Here is a tiny trained network, its code and every weight. The questions are about switching its units off for an input and a target symbol, where a switched-off unit gives its printed mean instead of its output.

import numpy as np


def w(rows, s, z=0):
    codes = np.array(rows[::2]) - 128.0
    scale = np.full(codes.shape[1], s)
    scale[-1] = z or s
    return codes * scale


def f(y):
    return y / 2 * (1 + np.tanh(0.7978845608 * (y + 0.044715 * y**3)))


def softmax(a):
    e = np.exp(a - a.max(-1, keepdims=True))
    return e / e.sum(-1, keepdims=True)


def log_softmax(a):
    a = a - a.max(-1, keepdims=True)
    return a - np.log(np.exp(a).sum(-1, keepdims=True))


def net(x, mask):
    ids = ['ΣΦΨβγδηθξπτ'.index(c) for c in x.split()]
    T = len(ids)
    res = E[ids] + P[:T]
    r = res
    for j in range(3):
        rows = slice(2 * j, 2 * j + 2)
        q, k, v = (r @ M[0][rows].T for M in (Q, K, V))
        z = softmax(np.where(np.tri(T) > 0, q @ k.T / 2**0.5, -1e9)) @ v
        o = O[0][rows]
        res = res + np.where(mask[j], z, o[:, -1]) @ o[:, :-1]
    y = f(res @ A[0][:, :-1].T + A[0][:, -1])
    res = res + np.where(mask[3:11], y, B[0][:, -1]) @ B[0][:, :-1]
    return log_softmax(res[-1] @ U[:, :-1].T + U[:, -1])


Q, K, V, O, A, B = {}, {}, {}, {}, {}, {}
E = w([
[166,130,134],'Σ',
[146,84,160],'Φ',
[156,78,145],'Ψ',
[162,125,154],'β',
[169,120,131],'γ',
[73,164,5],'δ',
[60,136,98],'η',
[152,64,139],'θ',
[78,166,149],'ξ',
[164,120,138],'π',
[126,109,129],'τ',
],0.022)
P = w([
[148,194,113],'0',
[13,1,202],'1',
[80,113,200],'2',
[93,128,218],'3',
[96,141,232],'4',
[110,143,252],'5',
],0.008)
Q[0] = w([
[53,159,120],'h1',
[5,151,157],'h1',
[128,167,163],'h2',
[145,94,170],'h2',
[88,62,137],'h3',
[89,219,140],'h3',
],0.013)
K[0] = w([
[112,156,99],'h1',
[73,166,122],'h1',
[48,123,113],'h2',
[118,129,102],'h2',
[182,3,56],'h3',
[120,151,103],'h3',
],0.017)
V[0] = w([
[72,1,25],'h1',
[72,206,114],'h1',
[32,143,124],'h2',
[159,230,7],'h2',
[249,42,143],'h3',
[247,125,54],'h3',
],0.0082)
O[0] = w([
[255,126,151,86],'h1',
[112,54,92,164],'h1',
[186,159,104,213],'h2',
[115,152,5,1],'h2',
[39,76,127,120],'h3',
[131,16,111,20],'h3',
],0.0095,0.0057)
A[0] = w([
[154,60,254,195],'n1',
[223,103,211,194],'n2',
[109,138,60,59],'n3',
[125,61,85,81],'n4',
[19,155,182,94],'n5',
[86,122,235,201],'n6',
[194,140,114,253],'n7',
[26,86,99,170],'n8',
],0.01,0.0062)
B[0] = w([
[94,184,103,246],'n1',
[123,143,114,200],'n2',
[88,1,187,127],'n3',
[133,21,164,126],'n4',
[228,147,180,198],'n5',
[143,165,84,254],'n6',
[18,52,133,150],'n7',
[10,101,97,151],'n8',
],0.009,0.019)
U = w([
[152,109,83,13],'Σ',
[215,152,98,202],'Φ',
[127,89,126,85],'Ψ',
[130,98,104,74],'β',
[113,101,136,3],'γ',
[132,78,99,229],'δ',
[130,87,138,66],'η',
[138,99,115,56],'θ',
[4,170,49,187],'ξ',
[119,74,175,96],'π',
[176,118,48,40],'τ',
],0.013,0.0057)

Each question gives the input, a string of symbols that net reads in full, and the target symbol t.
The units are the heads (2 rows each of Q, K, V and O) and the neurons (one row each of A and B). Each row of codes is followed by its name. A weight is (code - 128) times the scale printed after its matrix; where a second scale follows, it is the last column's (O, A, B and U).
mask holds one flag per unit, heads first, then neurons. A switched-off unit (its flag False) gives its mean, the last column of its rows in O or B, instead of its output. The means were averaged over made-up inputs and are rounded, as every weight is.
A unit's drop is (log p(t) with every unit on - log p(t) with that unit switched off) / (log p(t) with every unit on - log p(t) with every unit switched off).
The circuit of an input: a set's keep is (log p(t) with only the set's units on - log p(t) with every unit switched off) / (log p(t) with every unit on - log p(t) with every unit switched off). Starting from all 11 units, units are removed one at a time, each time the one whose removal leaves the highest keep (on an exact tie, the one counted first), for as long as the keep stays at least 0.8.
circuit, biggest first: the units of the circuit, biggest drop first
most important unit: the unit with the biggest drop
k most important neurons: the k neurons with the biggest drops, biggest first
which heads matter: for each layer, one digit per head in row order, 1 if its drop is at least 0.15 and else 0, layers parted by /
drop when u is switched off: that unit's drop, to one decimal
input ξ Φ Φ ξ π, target ξ: 4 most important neurons : n5; n7; n1; n2
input τ Φ τ, target Φ: which heads matter : 111
input β Φ γ, target ξ: most important unit : n1
input Ψ ξ β, target ξ: 4 most important neurons : n1; n5; n2; n7
input Φ ξ Φ ξ β, target ξ: 2 most important neurons : n5; n7
input β Φ Ψ, target ξ: 2 most important neurons : n1; n2
input π ξ Φ, target ξ: circuit, biggest first : n1; h3
input θ ξ Ψ ξ Σ, target ξ: which heads matter : 000
input τ τ η γ, target ξ: 3 most important neurons : n5; n7; n2
input ξ π π ξ Σ, target ξ: 3 most important neurons : n5; n7; n2
input θ ξ Φ ξ ξ Ψ, target ξ: 2 most important neurons : n1; n5
input Φ ξ Φ π, target ξ: drop when n7 is switched off : 0.2
input ξ β ξ ξ Φ, target ξ: drop when n1 is switched off : 0.5
input ξ β β Φ Ψ ξ, target Φ: drop when n1 is switched off : 0.1
input ξ ξ ξ ξ π ξ, target Φ: drop when n4 is switched off : 0.0
